B, the same points and some others measured another way; then each row and its match in B
B:
0: [ -56  506  161 -110  293  -78  180  -91   32  -53 -192 -306    7 -152
 -134 -148   -9    4   85 -163    4 -101]
1: [ 333 -240 -119 -106 -273  629 -267  134 -378  211   91  380  365   -4
 -125 -120  302  142   14 -171  -53 -185]
2: [-202  397  271   58    7 -231   91   57 -128  -13 -139 -146  -20  116
   77 -205   19  -40  126 -153 -328   52]
3: [ 177  131 -154  -62  155  453  -44    6  129   54   70   27  272    3
 -158   67  -94  128  -92  -84   39 -303]
4: [ 318 -360 -190 -269 -185  666 -560  122 -121   22  186  242  217 -143
 -176   57  136  252  -47  -45   69 -252]
5: [   4  397   -2   54  227  108  167  -63  179   33 -103 -162  209  100
 -111   22 -146  -10    3 -142 -130 -241]
6: [ -91  -25   71  -80  -23   90 -375  -22  132  -41   60   18   67  -35
  185  169   12  125   81   39 -370  -60]
7: [ 197  -40   46 -115 -176  408 -148  141 -213  176   -8  180  317  156
   -8   35  207   15  127 -210 -347 -185]
8: [ -83  631   85  -35  354 -106  365  -44  -65    3 -226 -234   72  125
  -98 -241 -120  -68   81 -166  -55 -149]
9: [-185 -170  154 -351  -62  -89 -549  -60  158 -312  104 -139 -207  -80
   99  214  -44  102  107  127 -176  -31]
10: [-203  329  166  -30  198 -292  124 -176  105 -145 -153 -236  -58   10
   21  -53  -86  -45   51   -7 -107   -1]
11: [-108  551  164  -26  338 -145  347 -100  108  -31 -182 -300   80   82
  -56  -78 -136  -87   31 -121 -122 -136]
12: [ 123   47   15   58 -229  371  -34  124 -371  176   69  244  284   98
  -68 -256  170   84   44 -204 -129  -58]
13: [ -70  -27  175 -379   31  -21 -326  -71   69 -230   -7 -189 -126 -137
    7  139   44   62  152   12 -114  -37]
14: [-104  156  -46 -187  289  -79 -131 -183  244 -258  -18 -287  -41  -31
 -154   20 -320   47 -111  125  122 -227]
15: [ -38 -110   10  161 -145 -124    6 -125   -3  -51 -125  149   72  152
   69   23   97  -22  -20    9 -154  100]
16: [-124 -105  -95 -106  155 -131 -222 -308  270 -273    7  -76  -71  -95
  -15  121 -161   84 -115  230  140  -73]
17: [  33 -271   98 -388 -203  201 -469  -28 -105 -207  121   35 -105 -206
  -60   74  197  153  147  -15   56   15]
18: [ -37  300  160    0   49   49  222 -120  -45   74  -97  -68  232  123
   17   -7   56  -79  177 -179 -281  -63]
19: [  82 -526   19 -382 -237  181 -649   21   40 -311  166  -17 -111 -115
 -114  166  -18  159  -93  145   57  -49]
20: [ 224  -65 -187   61  -64  517  -41  -20    0  176   77  246  450  198
  -75  103    5   56  -43 -101 -157 -277]
21: [ 252 -135 -169  -67   15  347    6 -146  -34   16  -13  101  296   -7
 -258  -19   18   38 -152  -29  198 -222]
22: [ -62  273  185   29  -11 -174  153   -4 -195  -16 -208  -73   -9   27
  -69 -250  144  -50   60 -168  -72   38]
23: [   6 -470   39 -178 -353   81 -498 -100 -147 -229  165   40   10  -70
 -176  -79   -2   84 -116  111   98  -31]
24: [ -28  458   56   28  205   -5  324  -48 -107   34 -134 -122  145  125
 -147 -253  -77  -59  -11 -155   16 -158]
25: [ 222   58 -113  148 -115  553  -31  114  -83  336   27  372  476  187
   68   86  219   74   61 -225 -361 -241]
26: [  -5 -311  -34 -419    9  135 -676  -52  220 -354  151 -180 -140 -185
 -114  201 -188  195  -70  192   65 -165]
27: [  -5  154   77    1   97  -42  174 -233   27  -31 -135  -30   83 -126
  -56  -35  149   -6   24  -69   63   11]
28: [ -31   18  -37  -25   -8   90 -105  -84   -9  -25    3   94  121  105
   31   13    2   40   29   -1 -121 -100]
29: [-171  592  230 -113  320 -194  243   -7  152 -107 -160 -360  -74   58
  -51  -39 -118  -64   80 -154 -113 -135]
30: [ -78  -21  142 -129  -32 -124 -251  -90  -46 -103  -94  -89   -6  -71
   21  -39   64   19   41   23 -189  -28]
31: [-156  -17  116  -54  -38 -232  -82 -133   61 -168 -115   24 -120   64
  162  107  111   -4  121   33 -176  130]
32: [ -18 -371  -28 -126 -129  -17 -379 -147  168 -231   29   57  -42   -2
   42  230   -4   77  -54  163  -65   13]
33: [ -82 -456 -128  -16 -202    5 -584 -213  240 -201   79  156   24   30
  117  298  -40  117  -16  215 -191  -41]
34: [  16 -330  -93 -245  -66  164 -487  -90  191 -225  114   71  -36  -35
   10  270  -28  143  -21  143  -11 -113]
35: [  56  460  215  112  -45  128  375  151 -273  241 -186   46  260  240
   10 -177  223  -95  205 -385 -372  -29]
36: [  -4  450   54  -51  334   36  300  -45  120   -6 -128 -163   90   50
  -46  -19  -82   -4  -12 -106  -25 -134]
37: [ 129 -447  -67 -251 -199  244 -428 -176 -111 -172  116   95   85 -177
 -140   12   69  141  -36  110  141  -13]
38: [  77  586   57  308   75   55  602  122 -342  306 -291  132  306  315
  -60 -389  167 -115   48 -361 -186  -63]
39: [ -58 -188    2 -144   -5   98 -440  -83  409 -172   89  -15   -1  -16
  126  439  -48  109    8  104 -246 -140]
40: [  49 -433 -112 -235  -73   88 -450 -175   52 -279  112   12  -26 -123
 -135   41 -111  137 -197  241  208  -67]
41: [ -56  408  286  -40   21 -223  382  -17 -379   -9 -264 -208   58  147
 -129 -393   60 -155  138 -228 -128   88]
42: [ 136  -34  -58   62  -67  112  248 -208 -257   39  -99  147  258   69
 -183 -230  110  -45  -69  -64  162   -6]
43: [ 214 -155    5   21 -318  283   34   99 -436  147  -83  339  251  214
  -21 -158  306    0  105 -195 -177   74]
44: [ 140  250 -185  -79  284  317   24  -90  187    5  -51  -92  236   11
 -224   52 -163   73  -54  -83   89 -359]
45: [ -65  419   26   72  181    1  200  -11  -29   37 -106 -101  159  191
  -64 -171 -144  -30   -6 -116 -133 -172]
46: [ -82  351   43  234  119  -53  343 -189   -8  102 -138   24  235  120
   67 -108    9  -39   52  -99 -194   23]
47: [-168  305  154  119   -7 -165   81    6   -2  -58  -79 -136   28  167
  -40 -143 -102  -39    6 -111 -186  -52]
48: [ 131 -582 -151 -201 -196  275 -495 -208  119 -197  161  176   96 -107
  -60  251   32  150 -104  191   94  -58]
49: [  64  203  -15  150  -53  227  149   84  -52  186  -70  194  299  335
   55   36   85  -38   76 -209 -333 -160]
50: [  -7 -179    2 -215   55 -104 -245 -251  128 -305  -63 -175 -107 -223
 -172   30  -54   73  -91  135  224  -12]
51: [ -92  628  112   10  289  -34  255   46    7   16 -128 -277   99  118
 -162 -231 -187  -43   -9 -191  -72 -255]
52: [  39 -482 -186  -78 -235  192 -532 -182   98 -177  128  219   60  -42
  -34  178   29  155  -45  153   43  -75]
53: [ -41   75  -67 -112  229   59 -220  -85  455 -192   18 -170  -15  -33
  -53  281 -212   99 -117   79  -11 -248]
54: [-211  387  251  132   18 -449  320 -137 -172  -37 -344 -144   -6  212
   70 -214   73 -175  213 -155 -315  159]
55: [-130  195  176  -99  177 -290  143 -255   39 -227 -140 -328  -56  -99
 -118 -139 -138  -43  -41   47   72   69]
56: [ -43  109  164  -23 -156   -4  -46  102 -140  -48  -47  -52   43  179
  -67 -109   15  -28   61 -152 -203  -33]
57: [ 169 -497 -178 -112 -261  493 -551 -113  -17  -40  299  217  289 -109
 -188   51  -21  182 -207  115  113 -271]
58: [ -74 -150  -31 -271   -6  -67 -264 -265    1 -322   29 -116 -113 -118
 -233  -66  -79   47  -25  112  321 -108]
59: [  39  -10 -166  221   80   20  112 -156  138   17 -105  198  160  104
   37   40   11   39 -183   64    8  -39]
60: [  56  334   48 -155  209   35  140 -106 -111  -68 -179 -210   44 -142
 -246 -231   10   22   53 -143  166 -100]
61: [  33  -79  155 -172 -233  130 -224   78 -293  -48   27    5   77   45
  -84 -160   94   32   83 -108 -157  -13]
62: [ 155  174 -137   59  186  219  239 -141  -58   89  -84   30  323   62
 -195 -168  -77    3 -166  -49  120 -211]
63: [-151  236  196 -302  149  -98 -249   38  120 -254  -12 -291 -247 -187
  -51    0  -39  109   71  -35   10  -69]
64: [  66 -155  -99 -115   23  132 -113 -219  -19 -136   42   52   79 -133
 -142  -64   -7  103 -122   98  248  -51]
65: [ -16 -486 -171  -33 -172  142 -580 -203  248 -193  176  126  107   -7
    5  249 -145  148 -158  247  -67 -135]
66: [  19  285  168   20  -65  239  -56  180  -52  179  -26  -15  273  188
   65   34   56    1  162 -256 -536 -179]
67: [ 154 -276   28 -128 -107  155  -63 -177  -85  -78    2   40  173  -82
 -124    2   83   26 -103   44   68   25]
68: [-158  281  148 -254  260 -219   -1 -171  147 -317  -63 -440 -156 -105
 -210  -89 -257   -2  -36   35  169 -106]
69: [  -1  299  148    1 -133  163   -1  191 -241  143  -87   29  208  287
    3 -116   94  -45  241 -304 -444 -140]
70: [-153  401  107  104  116 -352  329  -83  -60 -109 -301 -137  -80  212
  -52 -198  -26 -112   85 -129  -49   60]
71: [  77 -407  -84 -239 -153  380 -624  -16  199 -129  249  137   88  -86
   15  317    9  199  -66  115  -90 -208]

[-317  132 -205 -164 -104  152   35  176  -64  364  201  -53  144   55
 -199   10    0  121 -166   88  -17 -122 -224   77   78] | 10
[ -45  233 -229  -32  -91  111  206  -19 -112  320  -14 -264   51    6
 -257  153 -196   54 -123   55  146  -57   71  -34  -23] | 65
[  77 -406   26 -135  480 -249 -279   60  197 -539 -104  341 -206  -92
  570  117  269 -134  270 -119  -60  156  226   76  -91] | 6
[-242  140 -168 -223  109   27  111 -134   32  130 -110   15  169  118
 -126  118    8  -56  -67   48  101 -132  -20  209  116] | 24
[-212  157 -422   94 -172  230  200  -59 -110  383  -64 -299   81  -36
 -233   52  -83  122 -205  -13  -26  -55  215 -233 -143] | 28
[  -5  -48 -240  113   86  -47   73  -82   47  -14 -271  -56  -28  -85
   53   68  -63  -97   11 -135  -45  154  367 -130 -182] | 60
[-111 -108 -141 -163  257  -68  -60 -123   98 -172 -181   86  -16   46
   73  126   24 -114   65  -80   32   79  123  179   49] | 51
[-165  204 -332   63 -340  186   43  135 -280  710  208 -411   93  -64
 -357 -124 -111  332 -250   81   36  -84   40 -252  -88] | 57
[  64  387   -4   57 -192   -7 -109  238  -27  100  347   41  -77  -86
 -188   90 -309   28 -197   10  -28   33 -320  195  -48] | 52
[-196  195 -295   35   26   46   53 -130  -65  114  -33  -98   75  -94
  -69  141 -152   55 -142   12 -105  -21  151 -147 -132] | 44
[-331  370 -361    9 -261  163  244  -18 -142  622  -61 -361  214   28
 -464  -14 -262   50 -277   73   28  -67   37 -197  -61] | 35
[-178   60 -101 -232  -35   37   60  262   74  272   97   54   85  151
 -197   14   -7  -55  -54   25  101    0 -256  285  179] | 2
[-242  276 -355  -49 -231  301  274   76 -152  525  107 -301  156   31
 -358   84 -137  145 -268   95   67 -127  -40  -76  -18] | 14
[  73  -35   76   -8  188 -129 -170   26  -55 -212    2   90  -60 -207
  304   45   -4  -31   25   -9  -32   44  141  -59 -213] | 20
[ 207  -62   60   84   97  -46 -130  195   30 -307  120  106 -235 -175
  235  178  -73  -43   67  -84  -37  105    6   46 -172] | 54
[ -14 -143  192 -231  262 -188 -331  123  -21 -208  129  250   -4  -83
  255  -24   64  -13   75    7    3   55 -150  281   46] | 23
[-101  210 -225   99   33    6  139 -197   10   13 -189  -54   63  -65
  -68  182 -161  -71  -84  -49  -55  -32  202  -61 -140] | 70
[  43   33  101  107  -87 -144 -170  213   25   61   13  161   20 -126
   75 -193  -11  -78  -51 -104  -75   94  -22   91 -160] | 17
[ 156 -344  -29   28  153  -51 -106  116   66 -220 -133  -90 -321  -50
  204  124  116  -60  249 -133  103   79  217  -97 -105] | 30
[  53  359 -166   53 -208  121  245   54  -47  274   42 -247  -37   40
 -381  231 -322  -19 -127   17  170  -59  -89   85    6] | 33
[ -20   40   42  -50 -123   79    5  243  -74  190   29  -90   25  -40
 -122  -93 -113  -71 -111  -24   92   77 -110  102  -62] | 42
[ -45  -44  150 -143  177 -112 -138  -74   77 -228  -90  275   77   31
   65   51   34 -127   62  -83   30  -40 -146  480  119] | 58
[ -27  -26 -175  -35  230  -23   52 -132   91 -209 -150  101  -28  -49
  223  204  101  -69   37  -49   -9  -34  254    6 -116] | 8
[ -69 -240  274 -357  292 -117 -165  229   31 -215 -115  139    9   -1
  197  -73    2 -290   92   -5  149  185 -138  263   39] | 67
[-123 -257  163 -291  348 -165 -321  227   58 -292  126  375   26  -80
  390  -27  163  -71   88    5  -89  102 -164  255   24] | 61
[   3  283 -234  111 -107   -1   83   -9   26  157  -27 -181 -109  -32
 -152  143 -167  -30  -92  -18   54  -29  128 -157 -152] | 38
[-346  209 -277 -140 -126  176  120  150 -148  492  145 -136  252  -14
 -234  -40 -115  121 -271  115  -45  -29 -100  -49  -12] | 37
[-214 -189 -183 -126  271 -126 -319  100   59 -151   74  285   41 -132
  325  -93  119   22  -50  -72 -261  232  115   19 -107] | 12
[ 144 -146   71    2  159  -86 -234  149   90 -356   61  191 -215 -122
  295   68   63  -85   74 -118  -27  116   27  132 -134] | 16
[ 105  -17  -63    3   44  -18 -167  290   42 -126  171  124 -139 -143
  152    2 -102  -51  -95  -94  -75  278   -2   87 -157] | 46
[-121  -19 -228   74  -79  116   88   -6  -73  222 -126 -174   43  -59
  -67  -21   19   46  -75  -57   -7  -25  211 -154 -145] | 9
[  23  452 -126   94 -300   78  170  125 -151  461  107 -277   60  -66
 -358   28 -341   33 -247   64  118  -28  -51  -68 -126] | 56
[-371  106 -101 -262  172   13    8  -81  -28   60  -54    8  175   36
  -54  112  -57  -60  -67   98   -5 -109 -107   76   66] | 32
[ -78  162 -162   96  -12    2  111 -144  -53  121 -174 -125   62  -95
  -13   73  -49  -18  -70   -9    8 -105  249 -183 -198] | 34
[  94   28  269  -83   78 -164 -241  322  -23 -128  172  144  -90 -168
  232  -62  -54 -109    1   30   29   76 -164   59 -157] | 19
[  58 -186   16   55  -16  -68 -186  274  -34   49   55   60  -61 -132
  113 -142   21   21   19 -112  -65  177   39   24 -123] | 47
[  14  234  176 -110   58 -151 -227  139   26 -154  201  120 -114  -55
   18  112 -181 -104  -29   44   47  -27 -301  206  -12] | 39
[  30  670 -356  191 -402  100  166  127  -98  545  317 -313  -60  -58
 -430  156 -371  171 -322   96   53 -100  -58 -196 -153] | 0
[ 161  -51  -59  121  -41  -41  -32  193  -63   84  -14 -163 -166 -149
   57    8  -89    1   32  -64   53  128  194 -197 -215] | 66
